Below is a small trained network, with its code and all its weights. Each question gives an input and a target symbol and asks what happens when units are switched off, that is, made to give their printed mean instead of their output.

import numpy as np


def w(rows, s, z=0):
    codes = np.array(rows[::2]) - 128.0
    scale = np.full(codes.shape[1], s)
    scale[-1] = z or s
    return codes * scale


def norm(h):
    return h / np.sqrt((h * h).mean(-1, keepdims=True) + 1e-5)


def f(y):
    return y / 2 * (1 + np.tanh(0.7978845608 * (y + 0.044715 * y**3)))


def softmax(a):
    e = np.exp(a - a.max(-1, keepdims=True))
    return e / e.sum(-1, keepdims=True)


def log_softmax(a):
    a = a - a.max(-1, keepdims=True)
    return a - np.log(np.exp(a).sum(-1, keepdims=True))


def net(x, mask):
    ids = ['αβγζηθλμξπτψ'.index(c) for c in x.split()]
    T = len(ids)
    res = E[ids] + P[:T]
    r = norm(res)
    for j in range(2):
        rows = slice(3 * j, 3 * j + 3)
        q, k, v = (r @ M[0][rows].T for M in (Q, K, V))
        z = softmax(np.where(np.tri(T) > 0, q @ k.T / 3**0.5, -1e9)) @ v
        o = O[0][rows]
        res = res + np.where(mask[j], z, o[:, -1]) @ o[:, :-1]
    y = f(norm(res) @ A[0][:, :-1].T + A[0][:, -1])
    res = res + np.where(mask[2:10], y, B[0][:, -1]) @ B[0][:, :-1]
    return log_softmax(norm(res)[-1] @ U[:, :-1].T + U[:, -1])


Q, K, V, O, A, B = {}, {}, {}, {}, {}, {}
E = w([
[151,91,188,80],'α',
[204,219,77,101],'β',
[132,125,127,43],'γ',
[149,116,133,58],'ζ',
[196,160,163,69],'η',
[112,142,127,99],'θ',
[31,205,98,157],'λ',
[137,172,72,155],'μ',
[97,8,213,65],'ξ',
[88,110,149,191],'π',
[192,147,236,146],'τ',
[129,96,51,159],'ψ',
],0.018)
P = w([
[95,185,66,2],'0',
[25,210,33,103],'1',
[31,200,41,133],'2',
[82,191,63,137],'3',
[194,99,158,128],'4',
[141,167,127,138],'5',
[207,80,169,144],'6',
[170,139,158,135],'7',
[198,87,142,154],'8',
],0.0039)
Q[0] = w([
[120,86,40,97],'h0',
[166,31,101,149],'h0',
[113,63,232,245],'h0',
[87,74,66,172],'h1',
[213,255,94,155],'h1',
[128,79,159,56],'h1',
],0.0089)
K[0] = w([
[131,77,160,210],'h0',
[160,50,111,87],'h0',
[92,217,167,46],'h0',
[118,157,76,254],'h1',
[198,121,96,186],'h1',
[113,227,36,74],'h1',
],0.008)
V[0] = w([
[94,79,101,255],'h0',
[83,137,122,62],'h0',
[130,148,45,113],'h0',
[119,54,58,128],'h1',
[149,36,193,192],'h1',
[178,142,98,92],'h1',
],0.0076)
O[0] = w([
[93,82,141,169,93],'h0',
[94,147,189,187,167],'h0',
[240,57,86,209,204],'h0',
[100,49,103,2,148],'h1',
[137,112,127,144,2],'h1',
[62,147,57,23,180],'h1',
],0.0083,0.006)
A[0] = w([
[18,134,89,186,28],'n0',
[37,87,58,77,217],'n1',
[150,236,98,247,135],'n2',
[67,119,124,130,4],'n3',
[183,115,17,114,97],'n4',
[125,108,73,245,207],'n5',
[153,1,65,232,191],'n6',
[214,212,95,127,181],'n7',
],0.0083,0.0033)
B[0] = w([
[155,196,100,79,138],'n0',
[150,97,200,170,252],'n1',
[64,114,133,178,211],'n2',
[122,127,74,152,104],'n3',
[185,107,77,95,255],'n4',
[97,39,99,63,212],'n5',
[149,124,206,120,223],'n6',
[127,147,142,255,231],'n7',
],0.0092,0.005)
U = w([
[130,123,217,125,87],'α',
[174,163,94,165,59],'β',
[117,125,125,114,52],'γ',
[153,171,98,77,132],'ζ',
[185,154,173,172,77],'η',
[169,155,226,199,111],'θ',
[162,120,166,143,66],'λ',
[172,96,84,160,204],'μ',
[115,117,148,128,198],'ξ',
[58,39,229,138,124],'π',
[67,138,121,129,255],'τ',
[162,8,127,123,98],'ψ',
],0.013,0.0057)

Each question gives the input, a string of symbols that net reads in full, and the target symbol t.
The units are the heads (3 rows each of Q, K, V and O) and the neurons (one row each of A and B). Each row of codes is followed by its name. A weight is (code - 128) times the scale printed after its matrix; where a second scale follows, it is the last column's (O, A, B and U).
mask holds one flag per unit, heads first, then neurons. A switched-off unit (its flag False) gives its mean, the last column of its rows in O or B, instead of its output. The means were averaged over made-up inputs and are rounded, as every weight is.
A unit's drop is (log p(t) with every unit on - log p(t) with that unit switched off) / (log p(t) with every unit on - log p(t) with every unit switched off).
The circuit of an input: a set's keep is (log p(t) with only the set's units on - log p(t) with every unit switched off) / (log p(t) with every unit on - log p(t) with every unit switched off). Starting from all 10 units, units are removed one at a time, each time the one whose removal leaves the highest keep (on an exact tie, the one counted first), for as long as the keep stays at least 0.8.
units of the circuit, in order: the units of the circuit, biggest drop first
k most important neurons: the k neurons with the biggest drops, biggest first
heads that matter: for each layer, one digit per head in row order, 1 if its drop is at least 0.15 and else 0, layers parted by /
drop of u: that unit's drop, to one decimal
input π τ α π, target τ: 2 most important neurons -> (n1 n0)
input π ζ θ μ π π α ζ, target π: 3 most important neurons -> (n4 n1 n0)
input ζ μ λ μ θ, target μ: 2 most important neurons -> (n4 n1)
input ζ μ ξ ζ ψ μ, target ψ: heads that matter -> 11
input ζ ζ ζ, target ζ: units of the circuit, in order -> (h0)
input θ μ ζ ζ, target μ: units of the circuit, in order -> (h0 n6 n5)
input ζ ζ ζ μ θ μ θ, target μ: 2 most important neurons -> (n4 n6)
input π ζ ζ, target π: 2 most important neurons -> (n1 n4)
input ψ ζ ψ ζ ψ ζ μ, target ψ: heads that matter -> 10
input ξ β ζ ψ, target ψ: drop of n2 -> 0.0
input μ α ζ α γ, target ζ: drop of h0 -> 0.4
input μ θ γ ζ τ ζ ζ ζ, target ζ: drop of n6 -> 0.2
input θ μ ζ, target μ: drop of n5 -> 0.2
input ζ ξ ψ, target ψ: most important neuron -> (n1)
